Here is a tiny trained network, its code and every weight. The questions are about switching its units off for an input and a class, where a switched-off unit gives its printed mean instead of its output.

import numpy as np


def w(rows, s, z=0):
    codes = np.array(rows[::2]) - 128.0
    scale = np.full(codes.shape[1], s)
    scale[-1] = z or s
    return codes * scale


def f(y):
    return y / 2 * (1 + np.tanh(0.7978845608 * (y + 0.044715 * y**3)))


def log_softmax(a):
    a = a - a.max(-1, keepdims=True)
    return a - np.log(np.exp(a).sum(-1, keepdims=True))


def net(x, mask):
    res = np.array(x, float).reshape(1, 5) / 4 @ E
    y = f(res @ A[0][:, :-1].T + A[0][:, -1])
    res = res + np.where(mask, y, B[0][:, -1]) @ B[0][:, :-1]
    return log_softmax(res[-1] @ U[:, :-1].T + U[:, -1])


A, B = {}, {}
E = w([
[47,193,85,91,242,1,119],'x0',
[125,127,128,128,128,128,127],'x1',
[132,128,129,126,133,130,127],'x2',
[245,90,89,94,41,35,6],'x3',
[139,28,218,186,229,63,56],'x4',
],0.0092)
A[0] = w([
[35,180,156,163,207,195,229,123],'n0',
[140,57,212,154,191,45,78,205],'n1',
[32,153,114,114,205,18,139,12],'n2',
[89,218,69,83,18,213,168,152],'n3',
[125,170,38,69,115,60,97,131],'n4',
[201,79,121,122,66,77,58,2],'n5',
[123,207,58,87,67,203,182,206],'n6',
[58,164,143,144,191,197,191,189],'n7',
[39,182,118,124,200,195,208,44],'n8',
[109,176,67,38,139,134,119,84],'n9',
[205,81,116,104,91,74,80,61],'n10',
[147,83,202,183,179,46,83,18],'n11',
[125,50,231,217,120,206,147,150],'n12',
[135,216,21,39,74,79,148,110],'n13',
[102,74,236,226,162,220,178,157],'n14',
[95,92,189,176,160,157,158,150],'n15',
[88,202,164,130,140,128,199,66],'n16',
[162,54,145,175,3,227,144,161],'n17',
[174,117,165,124,96,119,92,60],'n18',
[127,178,76,71,63,207,219,40],'n19',
[103,95,202,233,168,203,170,154],'n20',
[201,94,120,147,40,213,124,50],'n21',
[188,138,105,76,105,85,88,190],'n22',
[224,69,126,97,92,91,44,206],'n23',
[172,194,47,50,58,120,111,90],'n24',
[126,77,214,235,150,211,150,144],'n25',
[96,145,111,124,213,64,142,197],'n26',
[161,84,177,157,131,202,148,129],'n27',
[211,98,118,144,45,218,124,32],'n28',
[164,153,57,69,169,65,72,79],'n29',
[124,188,66,82,93,99,136,106],'n30',
[176,84,141,132,52,205,124,211],'n31',
],0.0074,0.0081)
B[0] = w([
[143,82,90,194,182,110,44,222],'n0',
[209,164,159,216,202,203,101,246],'n1',
[234,141,122,253,243,215,3,191],'n2',
[145,72,102,210,188,120,37,227],'n3',
[66,137,177,68,66,119,207,188],'n4',
[238,179,151,253,228,246,43,175],'n5',
[109,76,49,150,159,77,20,228],'n6',
[156,125,173,194,195,146,84,216],'n7',
[32,36,62,136,120,41,30,190],'n8',
[94,123,167,117,98,116,167,154],'n9',
[144,111,115,199,188,144,56,179],'n10',
[46,28,31,103,104,34,35,180],'n11',
[155,188,159,52,60,169,207,198],'n12',
[86,147,194,56,59,121,212,199],'n13',
[136,198,149,62,71,157,204,208],'n14',
[144,177,156,85,102,157,173,172],'n15',
[75,93,155,165,142,77,118,157],'n16',
[152,89,115,195,200,130,42,226],'n17',
[207,137,95,177,196,191,86,143],'n18',
[225,210,171,199,203,211,103,186],'n19',
[151,178,166,72,88,161,172,196],'n20',
[87,68,92,145,139,53,67,180],'n21',
[78,123,164,114,89,96,180,198],'n22',
[53,69,106,116,121,53,108,239],'n23',
[116,172,146,67,60,129,194,183],'n24',
[145,174,133,63,78,158,164,193],'n25',
[86,89,111,126,125,59,104,214],'n26',
[130,153,182,87,99,165,186,167],'n27',
[66,27,12,71,79,22,56,177],'n28',
[57,124,151,74,50,74,199,176],'n29',
[147,135,123,60,68,130,136,164],'n30',
[170,162,173,200,194,171,106,213],'n31',
],0.0076,0.014)
U = w([
[213,186,163,187,179,210,105,98],'0',
[67,73,63,112,108,37,102,104],'1',
[105,222,205,5,20,141,236,253],'2',
],0.011,0.0035)

Each question gives the input, the list of numbers given to net, and the class t.
The units are the neurons (one row each of A and B). Each row of codes is followed by its name. A weight is (code - 128) times the scale printed after its matrix; where a second scale follows, it is the last column's (A, B and U).
mask holds one flag per neuron, in row order. A switched-off neuron (its flag False) gives its mean, the last column of its row in B, instead of its output. The means were averaged over made-up inputs and are rounded, as every weight is.
A unit's drop is (log p(t) with every unit on - log p(t) with that unit switched off) / (log p(t) with every unit on - log p(t) with every unit switched off).
The circuit of an input: a set's keep is (log p(t) with only the set's units on - log p(t) with every unit switched off) / (log p(t) with every unit on - log p(t) with every unit switched off). Starting from the 12 units with the biggest drops (on a tie, the unit counted first), units are removed one at a time, each time the one whose removal leaves the highest keep (on an exact tie, the one counted first), for as long as the keep stays at least 0.8.
circuit, biggest first: the units of the circuit, biggest drop first
unit that matters most: the unit with the biggest drop
k most important neurons: the k neurons with the biggest drops, biggest first
drop of u: that unit's drop, to one decimal
input [-8,-8,1,4,-6], class 1: unit that matters most	n28
input [8,-2,4,-7,2], class 0: 2 most important neurons	n2; n7
input [5,-2,-5,0,3], class 0: 2 most important neurons	n2; n1
input [2,-4,-6,-8,-8], class 1: 3 most important neurons	n8; n6; n1
input [1,-6,5,-2,-6], class 1: 4 most important neurons	n1; n6; n2; n5
input [5,-2,-5,0,2], class 0: 3 most important neurons	n2; n23; n8
input [-8,3,5,3,-6], class 1: 2 most important neurons	n28; n21
input [-5,3,-3,1,-3], class 1: 2 most important neurons	n28; n1
input [-1,7,-6,3,-6], class 1: 2 most important neurons	n6; n3
input [1,-1,-1,-6,-4], class 1: 2 most important neurons	n8; n1
input [8,4,-1,-3,8], class 0: 2 most important neurons	n2; n1
input [2,5,-6,-7,-8], class 1: 2 most important neurons	n8; n6
input [2,-5,4,-4,0], class 1: drop of n7	-0.1
input [8,-5,-4,-6,3], class 0: circuit, biggest first	n2
input [-5,0,-4,8,-8], class 1: drop of n28	1.3
input [-5,-5,0,6,-2], class 1: drop of n28	1.0
